Below is a small trained network, with its code and all its weights. Each question gives an input and a class and asks what happens when units are switched off, that is, made to give their printed mean instead of their output.

import numpy as np


def w(rows, s, z=0):
    codes = np.array(rows[::2]) - 128.0
    scale = np.full(codes.shape[1], s)
    scale[-1] = z or s
    return codes * scale


def f(y):
    return y / 2 * (1 + np.tanh(0.7978845608 * (y + 0.044715 * y**3)))


def log_softmax(a):
    a = a - a.max(-1, keepdims=True)
    return a - np.log(np.exp(a).sum(-1, keepdims=True))


def net(x, mask):
    res = np.array(x, float).reshape(1, 8) / 4 @ E
    y = f(res @ A[0][:, :-1].T + A[0][:, -1])
    res = res + np.where(mask, y, B[0][:, -1]) @ B[0][:, :-1]
    return log_softmax(res[-1] @ U[:, :-1].T + U[:, -1])


A, B = {}, {}
E = w([
[84,175,45,75,177,71,146,155,131,128,192,59],'x0',
[144,135,122,135,133,130,123,138,122,125,127,121],'x1',
[184,89,104,145,56,121,246,90,152,89,122,79],'x2',
[73,145,49,187,104,186,164,127,47,181,105,166],'x3',
[111,143,130,155,137,111,129,115,150,113,130,141],'x4',
[149,172,180,169,110,63,157,151,139,240,148,103],'x5',
[120,126,124,133,114,126,119,113,144,131,143,137],'x6',
[138,118,120,116,113,134,119,128,129,139,132,131],'x7',
],0.013)
A[0] = w([
[118,104,82,96,135,185,110,121,128,6,112,145,4],'N0',
[99,141,99,153,128,121,151,120,102,138,102,136,176],'N1',
[178,111,106,127,81,126,239,109,159,72,124,100,103],'N2',
[88,150,43,69,157,81,148,132,151,125,167,65,47],'N3',
[177,113,202,74,137,81,96,131,184,65,135,93,152],'N4',
[116,122,143,136,130,105,147,135,124,169,113,124,72],'N5',
[148,129,114,126,120,119,149,120,124,113,132,134,73],'N6',
[166,108,211,176,97,180,114,118,136,110,81,165,20],'N7',
[159,146,177,163,126,96,159,138,145,208,144,101,36],'N8',
[94,148,163,104,185,137,19,137,99,144,129,147,87],'N9',
[85,120,61,188,110,171,163,133,72,154,112,146,186],'N10',
],0.02,0.0031)
B[0] = w([
[126,181,152,129,94,9,141,93,100,230,141,79,250],'N0',
[151,165,136,121,153,166,124,128,147,127,119,132,168],'N1',
[79,63,116,153,117,119,99,178,245,91,95,135,253],'N2',
[161,88,163,137,137,137,127,142,17,47,135,154,226],'N3',
[143,202,95,108,157,253,144,87,132,180,136,163,249],'N4',
[127,120,115,107,93,89,136,101,120,154,127,97,156],'N5',
[134,100,112,115,144,127,103,162,143,135,125,101,147],'N6',
[153,91,145,127,154,125,129,156,10,29,151,140,238],'N7',
[115,170,139,126,106,31,129,97,111,198,133,90,213],'N8',
[95,58,108,153,105,113,124,171,245,90,97,119,237],'N9',
[145,172,112,98,153,223,134,97,152,160,145,153,225],'N10',
],0.017,0.03)
U = w([
[167,160,76,82,185,211,155,79,150,163,140,171,254],'0',
[96,35,92,162,127,93,96,169,210,100,71,121,95],'1',
[191,58,175,129,165,93,134,139,15,42,163,151,16],'2',
[138,138,147,118,101,6,148,77,105,207,145,62,116],'3',
],0.011,0.0018)

Each question gives the input, the list of numbers given to net, and the class t.
The units are the neurons (one row each of A and B). Each row of codes is followed by its name. A weight is (code - 128) times the scale printed after its matrix; where a second scale follows, it is the last column's (A, B and U).
mask holds one flag per neuron, in row order. A switched-off neuron (its flag False) gives its mean, the last column of its row in B, instead of its output. The means were averaged over made-up inputs and are rounded, as every weight is.
A unit's drop is (log p(t) with every unit on - log p(t) with that unit switched off) / (log p(t) with every unit on - log p(t) with every unit switched off).
The circuit of an input: a set's keep is (log p(t) with only the set's units on - log p(t) with every unit switched off) / (log p(t) with every unit on - log p(t) with every unit switched off). Starting from all 11 units, units are removed one at a time, each time the one whose removal leaves the highest keep (on an exact tie, the one counted first), for as long as the keep stays at least 0.8.
circuit, biggest first: the units of the circuit, biggest drop first
unit that matters most: the unit with the biggest drop
top k neurons: the k neurons with the biggest drops, biggest first
drop when u is switched off: that unit's drop, to one decimal
input [7,4,-1,-5,-2,6,6,2], class 2: unit that matters most => N3
input [-8,-3,-5,-8,-3,8,4,2], class 0: top 3 neurons => [N4, N0, N3]
input [-8,4,7,-6,-7,-8,7,8], class 2: top 3 neurons => [N7, N9, N8]
input [-3,7,-1,-6,6,-8,6,-6], class 3: top 2 neurons => [N0, N10]
input [2,5,-4,3,-2,-5,-6,-7], class 3: top 2 neurons => [N2, N0]
input [7,3,-6,2,-2,-5,-7,-7], class 2: top 2 neurons => [N3, N2]
input [-2,7,-1,-6,-3,-7,6,-4], class 3: top 2 neurons => [N0, N10]
input [-2,2,-4,3,-3,-5,-4,-7], class 3: top 2 neurons => [N2, N0]
input [2,-1,4,2,6,4,-4,-5], class 1: top 2 neurons => [N0, N4]
input [-2,4,5,-4,-4,-6,6,3], class 3: top 3 neurons => [N0, N9, N10]
input [-7,7,8,-8,7,6,-6,-8], class 0: top 2 neurons => [N4, N9]
input [-5,8,-4,-3,-6,-6,-8,7], class 3: drop when N2 is switched off => 1.0
input [-8,0,-1,4,7,8,-8,-6], class 2: drop when N0 is switched off => 3.3
input [-6,4,-7,-7,3,-1,-5,3], class 0: circuit, biggest first => [N4]
input [7,-8,-7,6,-4,-7,6,7], class 1: drop when N2 is switched off => 0.0
